[155 165 177 153 154 133 126 101]  A
[164 180 148 137 114 133 116 139]  Y
[151 157 103 104  91 143  39 149]  H
[134 144 138 117 119 132  49 152]  W
[120 131 141 124 104 135  97 159]  D
[132 127 125  98 113 147  65 124]  N
[103 124 122 127 101 111  90 131]  Z
[115  98 146  99 134 100  76 130]  X
[103 112 113  89 107 112 138 134]  B
[ 87  92 129  62 123 130 101 165]  P
[ 58  99 116  79 123 126 140 168]  G
[110  90 112  81 148 121 126 168]  M
find: [155 165 177 153 154 133 126 101] => A
find: [103 124 122 127 101 111  90 131] => Z
find: [148 137 114 133 116] => Y
both G Y:  => [116]
find: [134 144 138 117 119 132  49 152] => W
both X W:  => [134]
both Z H:  => [103]

[132 134 110 119 101 135 136 128 125 136 131 156 137 119 165 124 174 159
 138 116 149 161 134  74 135] = E
[125 160 133 144 108  30 127 123 117 156 119 120 126 130 156 116 103 104
 118 132 115 149 143 115 141] = J
[132 108 117 135 139  95 167 138 134 127 136 104 130 109 158  73 121 128
 137 144 124 127  86 127 126] = C
[ 93 126 123 130 101 135 136 128 125 136 131 156 137 119 165 124 174 159
 152 117 151 157 110 136  99] = L
[120  83 107  98 123 104 152 120 131 120 141 112 132 121 148  47 140 135
 164 130 137 125 108  98 139] = U
[130 127 106  81 128 178 135 139 101 121 148 140 150 130 102  98 138 141
 141 132 155 149 108 159 126] = T
[123 101 145 108 130 230 143 129 178 119 124 144 110 115 151 129 158 140
 130 130 155  82 155  81 133] = R
[132 135 125 159 141 188 146 124  65 147 117 115 115 141 112  90 124 159
 112 138 123  96 141  94 152] = F
[123 149 134 172  99  81 114 132 124 136 128 139 110 128 108  91 150 153
 126 149 146 114 121 142 129] = K
[130 126 123  93 129  90 129 138 128 160 133 113 105 110  99 157 146 125
 167 111 130 147 103 101 128] = S
[111 187 146 127 151 176 153 133 145 132 125 124 118 115 131  75 134  89
 154 107 130 145 121 126 115] = V
[132 108 122 108 105  91 121 143  81 135 145 130 120 155 146  93  97 101
 113 140 158 154 135  95 123] = Q
find: [130 127 106  81 128 178 135 139 101 121 148 140 150 130 102  98 138 141
 141 132 155 149 108 159 126] => T
find: [125 160 133 144 108  30 127 123 117 156 119 120 126 130 156 116 103 104
 118 132 115 149 143 115 141] => J
find: [132 134 110 119 101 135 136 128 125 136 131 156 137 119 165 124 174 159
 138 116 149 161 134  74 135] => E
diff V: [111 187 146 127 151 176 153 133 145 132 125 124 117 115 131  75 134  89
 154 107 130 145 121 126 115] => 13, [118]
find: [130 126 123  93] => S
find: [134 110 119 101 135 136 128 125 136 131 156 137] => E
diff L: [ 93 125 123 130 101 135 136 128 125 136 131 156 137 119 165 124 174 159
 152 117 151 157 110 136  99] => 2, [126]

[ 83 116  63 170  98 147  50 115  86 138 136  90  60  57  83  82 170 140
 188 165 156 144 106  97 152  93 147 144 177 162 173 134  55 173 136 123
  54 169  35 154 148  43 150 105 180]  ganu
[ 97 132  50 177  84 153  60 135  92 147 172  98  61  62  75  49 197 152
 209 190 163 103 144 134 108  72 121 198 204  86 185 123  53 126 194 184
  52 180  48 170 128  63 214 112 170]  katuz
[186 206 125  93 154  72 140  97 186 132 152 211 144 133 171 142 116 166
 181 150 193  90 144 138  47 133  51 150 168  89 140  75 173 102 185 118
 192  75 143 132 106 182 163 192 102]  ziti
find: [ 97 132  50 177  84 153  60 135  92 147 172  98  61  62  75  49 197 152
 209 190 163 103 144 134 108  72 121 198 204  86 185 123  53 126 194 184
  52 180  48 170 128  63 214 112 170] => katuz
diff ziti: [185 206 125  93 154  72 140  97 186 132 152 211 144 133 171 142 116 166
 181 150 193  90 144 138  47 133  51 150 168  89 140  75 173 102 185 118
 192  75 143 132 106 182 163 192 102] => 1, [186]
diff ziti: [186 206 124  93 154  72 140  97 186 132 152 211 144 133 171 142 116 166
 181 150 193  90 144 138  47 133  51 150 168  89 140  75 173 102 185 118
 192  75 143 132 106 182 163 192 102] => 3, [125]
diff ziti: [186 206 125  93 154  72 140  97 186 132 152 211 144 134 171 142 116 166
 181 150 193  90 144 138  47 133  51 150 168  89 140  75 173 102 185 118
 192  75 143 132 106 182 163 192 102] => 14, [133]

[165 150  91 169  80 167 100 137 148 148 134 149 136 159 177 133 173  74
  71  58  66  76 117 143 160 132 189 113 122 109 133 107 133 154 144 127
 129 152  78 177 119 200 192 107 142 114  48 155] : nupa
[118  94  89  86  97 106  95  55 128  96 151 183  89 100 102  80  88 100
  89 134  97 114 116 122 128 118 132  79 165 178 155 158 119  60 195 174
 149  55 106  76 170  84  56 174 110 170 118  74] : megud
[169 141  89  78 163 154 163  94 202 144 207 188 116  62 157  76  88 156
 132 130 143  82  46 183 182 125 145 149 203 168  47 179 199 102  98 200
 204 104 151  80 200 119 107 192 121 160 128 103] : Mirom
find: [200 119 107 192] => Mirom
find: [165 150  91 169  80 167 100 137 148 148 134 149 136 159 177 133 173  74
  71  58  66  76 117 143 160 132 189 113 122 109 133 107 133 154 144 127
 129 152  78 177 119 200 192 107 142 114  48 155] => nupa
find: [169 141  89  78 163 154 163  94 202 144 207 188 116  62 157  76  88 156
 132 130 143  82  46 183 182 125 145 149 203 168  47 179 199 102  98 200
 204 104 151  80 200 119 107 192 121 160 128 103] => Mirom
back: [106  97  86  89] => megud

[202 115 136  68  83 129 125 183 138  28 196  84 139 162 142 205 196 140]  Lurit
[ 93 115 127 155 116  97 157 134 120 138 166 158  99 126 117 136 110 117]  kaso
[ 83  88 116 179 102  48 183 148 100 151 192 183  96 125 100 156  86 105]  Vuk
[193 114 131  79  92 125 124 173 134  49 177  91 144 154 138 192 181 138]  Vog
[187 116 128  87 101 124 124 166 131  66 163  96 148 148 136 181 169 138]  pudap
[123 128 129 130 127 128 129 127 128 129 130 131 124 128 127 127 126 128]  firo
[ 88 104 123 166 110  75 168 139 112 143 179 169  97 127 109 145 100 111]  Nonut
[125 129 128 130 128 157  97 127 128 129 129 129 139 138 128 127 126 127]  dube
diff Lurit: [202 115 136  68  83 129 125 183 138  27 196  84 139 162 142 205 196 140] => 10, [28]
find: [ 97 157] => kaso
find: [ 88 104 123 166 110  75 168 139 112 143 179 169  97 127 109 145 100 111] => Nonut
back: [139 129 129 129 128] => dube
diff pudap: [187 116 128  87 101 124 124 166 131  67 163  96 148 148 136 181 169 138] => 10, [66]
both firo Lurit:  => [129]

[132  58 139 188 117 154 151 195] -> Zonan
[124 146  94  47 163 101 102  49] -> Pabeg
[125 148 169 198 137  57  36 178] -> dozoz
[125 148 219 125 126  57  36 178] -> bami
[167 120 164 163 102 168 128 135] -> Gabo
[101 123 113  58 153  42  52  68] -> leg
[161 125 180 155  76 127  70 118] -> rumum
[105  85  85  98 160 163 148  90] -> lim
find: [132  58 139 188 117 154 151 195] => Zonan
find: [ 94  47 163] => Pabeg
diff rumum: [161 125 179 155  76 127  70 118] => 3, [180]
both rumum bami:  => [125]
find: [120 164 163 102 168 128 135] => Gabo
diff Gabo: [167 119 164 163 102 168 128 135] => 2, [120]

